Here is a tiny trained network, its code and every weight. The questions are about switching its units off for an input and a class, where a switched-off unit gives its printed mean instead of its output.

import numpy as np


def w(rows, s, z=0):
    codes = np.array(rows[::2]) - 128.0
    scale = np.full(codes.shape[1], s)
    scale[-1] = z or s
    return codes * scale


def f(y):
    return np.maximum(y, 0)


def log_softmax(a):
    a = a - a.max(-1, keepdims=True)
    return a - np.log(np.exp(a).sum(-1, keepdims=True))


def net(x, mask):
    res = np.array(x, float).reshape(1, 4) / 4 @ E
    y = f(res @ A[0][:, :-1].T + A[0][:, -1])
    res = res + np.where(mask, y, B[0][:, -1]) @ B[0][:, :-1]
    return log_softmax(res[-1] @ U[:, :-1].T + U[:, -1])


A, B = {}, {}
E = w([
[69,123,153,10,146,130,163,162,33,203],'x0',
[255,200,120,190,81,139,185,181,69,178],'x1',
[162,202,47,24,111,175,150,91,91,45],'x2',
[180,176,184,79,199,70,231,169,220,111],'x3',
],0.009)
A[0] = w([
[78,117,172,92,127,117,206,174,101,245,55],'n1',
[199,107,148,130,128,197,163,175,104,139,37],'n2',
[127,62,150,221,188,44,171,111,144,181,51],'n3',
[149,161,164,123,236,54,205,129,205,38,30],'n4',
[109,142,216,173,183,13,81,193,166,194,48],'n5',
[38,115,149,7,142,102,114,67,181,124,150],'n6',
[114,53,107,136,141,138,152,45,186,61,158],'n7',
[86,124,90,100,110,175,199,141,175,66,44],'n8',
[61,63,57,214,118,236,109,64,34,171,99],'n9',
[183,158,150,175,58,173,201,207,135,162,8],'n10',
[183,113,157,147,113,110,141,139,202,29,187],'n11',
[88,93,101,114,90,198,31,144,119,146,2],'n12',
[49,81,142,137,172,61,91,52,245,67,161],'n13',
[34,108,131,65,163,73,103,148,117,103,52],'n14',
[142,171,91,164,53,108,65,121,75,177,62],'n15',
[202,137,178,53,159,21,120,202,223,109,29],'n16',
[212,150,51,40,150,110,146,79,107,92,11],'n17',
[83,185,202,31,186,112,178,216,114,183,173],'n18',
[168,138,125,169,132,97,168,109,229,67,132],'n19',
[131,116,192,232,103,123,111,78,185,91,86],'n20',
[145,198,75,212,34,88,54,136,207,96,132],'n21',
[141,197,53,4,88,190,119,123,131,108,80],'n22',
[192,217,145,186,103,132,239,209,122,171,186],'n23',
[97,116,207,110,140,170,184,205,32,149,22],'n24',
[167,192,143,125,154,31,213,140,230,129,91],'n25',
[234,146,94,40,111,160,131,90,116,70,71],'n26',
[161,186,164,95,168,121,225,175,187,103,176],'n27',
[160,195,150,132,61,154,129,153,129,160,40],'n28',
[97,152,123,211,63,174,7,31,36,105,84],'n29',
[165,180,58,107,89,181,135,25,165,72,196],'n30',
[208,202,150,162,115,72,179,180,70,172,56],'n31',
[55,70,147,98,175,51,57,128,176,35,25],'n32',
[96,191,182,66,200,106,201,167,151,155,44],'n33',
[204,91,75,177,48,172,129,144,86,181,112],'n34',
[163,58,186,167,164,102,54,164,151,232,4],'n35',
[196,161,146,172,110,128,159,185,73,172,122],'n36',
[115,43,203,255,111,78,103,135,168,213,123],'n37',
[185,195,122,212,52,148,205,175,73,140,146],'n38',
[86,61,125,88,60,129,161,149,64,123,150],'n39',
[190,158,58,146,126,134,114,34,183,43,90],'n40',
[58,132,135,85,46,91,100,177,49,160,158],'n41',
[66,115,119,133,180,113,53,117,125,82,46],'n42',
[163,50,236,202,166,110,98,212,154,163,65],'n43',
[150,143,92,7,170,80,121,132,55,213,245],'n44',
[177,123,198,214,116,194,127,131,211,67,217],'n45',
[128,216,57,106,190,130,128,111,105,27,81],'n46',
],0.0086,0.0062)
B[0] = w([
[227,70,75,129,105,214,162,140,88,182,196],'n1',
[112,93,102,22,92,113,193,98,146,64,155],'n2',
[107,120,138,94,177,166,104,190,47,111,185],'n3',
[113,181,31,70,55,60,64,147,154,104,210],'n4',
[117,116,154,113,159,122,115,215,62,91,193],'n5',
[71,28,125,150,153,165,195,79,141,86,234],'n6',
[78,61,147,154,146,118,207,80,128,98,207],'n7',
[89,109,101,26,171,151,158,201,118,82,157],'n8',
[91,164,52,89,59,69,52,123,96,131,250],'n9',
[89,89,127,43,139,106,215,118,177,36,181],'n10',
[159,48,101,196,79,165,138,79,62,206,212],'n11',
[126,143,11,47,70,70,96,147,161,81,182],'n12',
[59,43,118,91,154,111,206,75,118,110,255],'n13',
[127,100,105,116,131,166,211,96,143,43,185],'n14',
[68,107,56,90,100,72,119,125,169,60,183],'n15',
[97,173,60,53,42,74,41,130,131,69,194],'n16',
[142,197,137,67,184,203,75,213,61,120,185],'n17',
[184,38,98,198,72,149,147,75,84,218,227],'n18',
[151,67,66,166,66,162,162,96,68,183,208],'n19',
[208,74,91,129,94,206,140,140,75,186,198],'n20',
[215,89,75,176,65,197,192,106,105,179,217],'n21',
[118,132,166,58,195,160,86,198,52,154,216],'n22',
[61,19,111,122,186,109,165,84,116,92,246],'n23',
[223,51,85,133,82,174,178,132,86,121,181],'n24',
[87,151,8,129,64,70,56,155,143,118,214],'n25',
[87,138,152,84,184,133,141,211,49,114,199],'n26',
[105,135,55,137,94,40,69,119,96,142,224],'n27',
[95,123,56,29,134,176,212,165,165,54,157],'n28',
[65,146,59,105,38,69,82,146,121,138,245],'n29',
[116,102,113,165,177,134,123,184,67,200,234],'n30',
[70,79,110,79,143,119,222,106,145,75,203],'n31',
[87,93,116,91,159,122,186,94,148,1,208],'n32',
[123,145,50,97,49,63,52,131,139,136,186],'n33',
[62,49,116,127,127,75,173,99,170,77,206],'n34',
[135,137,168,48,178,179,82,243,86,109,187],'n35',
[63,81,101,138,158,110,177,117,157,98,205],'n36',
[111,107,167,103,177,166,84,175,19,135,251],'n37',
[39,56,132,104,149,106,178,101,158,85,231],'n38',
[134,73,106,115,114,130,122,139,53,181,193],'n39',
[173,78,123,124,140,240,140,172,96,210,211],'n40',
[196,32,78,127,97,146,153,75,83,188,215],'n41',
[115,89,74,62,119,116,205,94,141,51,178],'n42',
[107,137,129,86,202,165,98,206,68,142,204],'n43',
[164,38,105,172,102,164,179,76,49,209,245],'n44',
[173,34,75,182,99,176,189,69,81,205,229],'n45',
[93,100,161,112,170,142,123,214,51,122,199],'n46',
],0.0081,0.013)
U = w([
[186,90,108,139,73,165,161,101,103,171,75],'0',
[94,96,129,110,153,102,197,89,147,26,45],'1',
[110,127,86,114,39,55,44,144,125,108,100],'2',
[136,119,140,97,197,154,92,224,81,117,81],'3',
[128,86,128,174,122,113,135,82,97,198,208],'4',
[49,200,226,196,192,38,13,36,220,160,1],'5',
[60,197,230,208,182,182,3,49,91,17,1],'6',
[26,217,213,223,219,77,44,68,201,93,1],'7',
],0.013,0.0086)

Each question gives the input, the list of numbers given to net, and the class t.
The units are the neurons (one row each of A and B). Each row of codes is followed by its name. A weight is (code - 128) times the scale printed after its matrix; where a second scale follows, it is the last column's (A, B and U).
mask holds one flag per neuron, in row order. A switched-off neuron (its flag False) gives its mean, the last column of its row in B, instead of its output. The means were averaged over made-up inputs and are rounded, as every weight is.
A unit's drop is (log p(t) with every unit on - log p(t) with that unit switched off) / (log p(t) with every unit on - log p(t) with every unit switched off).
The circuit of an input: a set's keep is (log p(t) with only the set's units on - log p(t) with every unit switched off) / (log p(t) with every unit on - log p(t) with every unit switched off). Starting from the 12 units with the biggest drops (on a tie, the unit counted first), units are removed one at a time, each time the one whose removal leaves the highest keep (on an exact tie, the one counted first), for as long as the keep stays at least 0.8.
circuit, biggest first: the units of the circuit, biggest drop first
top k neurons: the k neurons with the biggest drops, biggest first
drop of u: that unit's drop, to one decimal
input [3,0,-7,-6], class 3: circuit, biggest first	[n35]
input [-7,8,-5,-4], class 1: top 3 neurons	[n38, n34, n10]
input [0,2,1,3], class 4: top 4 neurons	[n9, n29, n12, n15]
input [-6,-6,-7,0], class 3: top 3 neurons	[n37, n43, n35]
input [6,-3,8,4], class 3: top 2 neurons	[n22, n17]
input [6,1,7,7], class 2: top 2 neurons	[n33, n27]
input [-7,-7,-6,6], class 0: top 4 neurons	[n20, n11, n45, n19]
input [-8,-8,-8,7], class 0: top 2 neurons	[n20, n45]
input [-7,8,-1,-5], class 1: top 2 neurons	[n38, n34]
input [-6,-6,1,5], class 0: top 2 neurons	[n11, n19]
input [6,1,-1,7], class 2: top 2 neurons	[n33, n16]
input [5,6,2,4], class 1: top 2 neurons	[n23, n31]
input [0,-7,-7,-2], class 1: top 2 neurons	[n13, n32]
input [5,-4,6,6], class 2: circuit, biggest first	[n33]
input [-3,-2,3,-1], class 4: top 2 neurons	[n1, n24]
input [-2,-6,-4,7], class 2: top 3 neurons	[n4, n16, n25]
input [-1,-3,-2,8], class 2: drop of n26	0.0
input [-5,4,-8,6], class 3: drop of n43	0.1
input [-3,0,5,4], class 3: drop of n26	0.1
input [3,-1,3,-2], class 4: top neuron	[n21]
input [7,1,-7,8], class 2: drop of n33	0.5
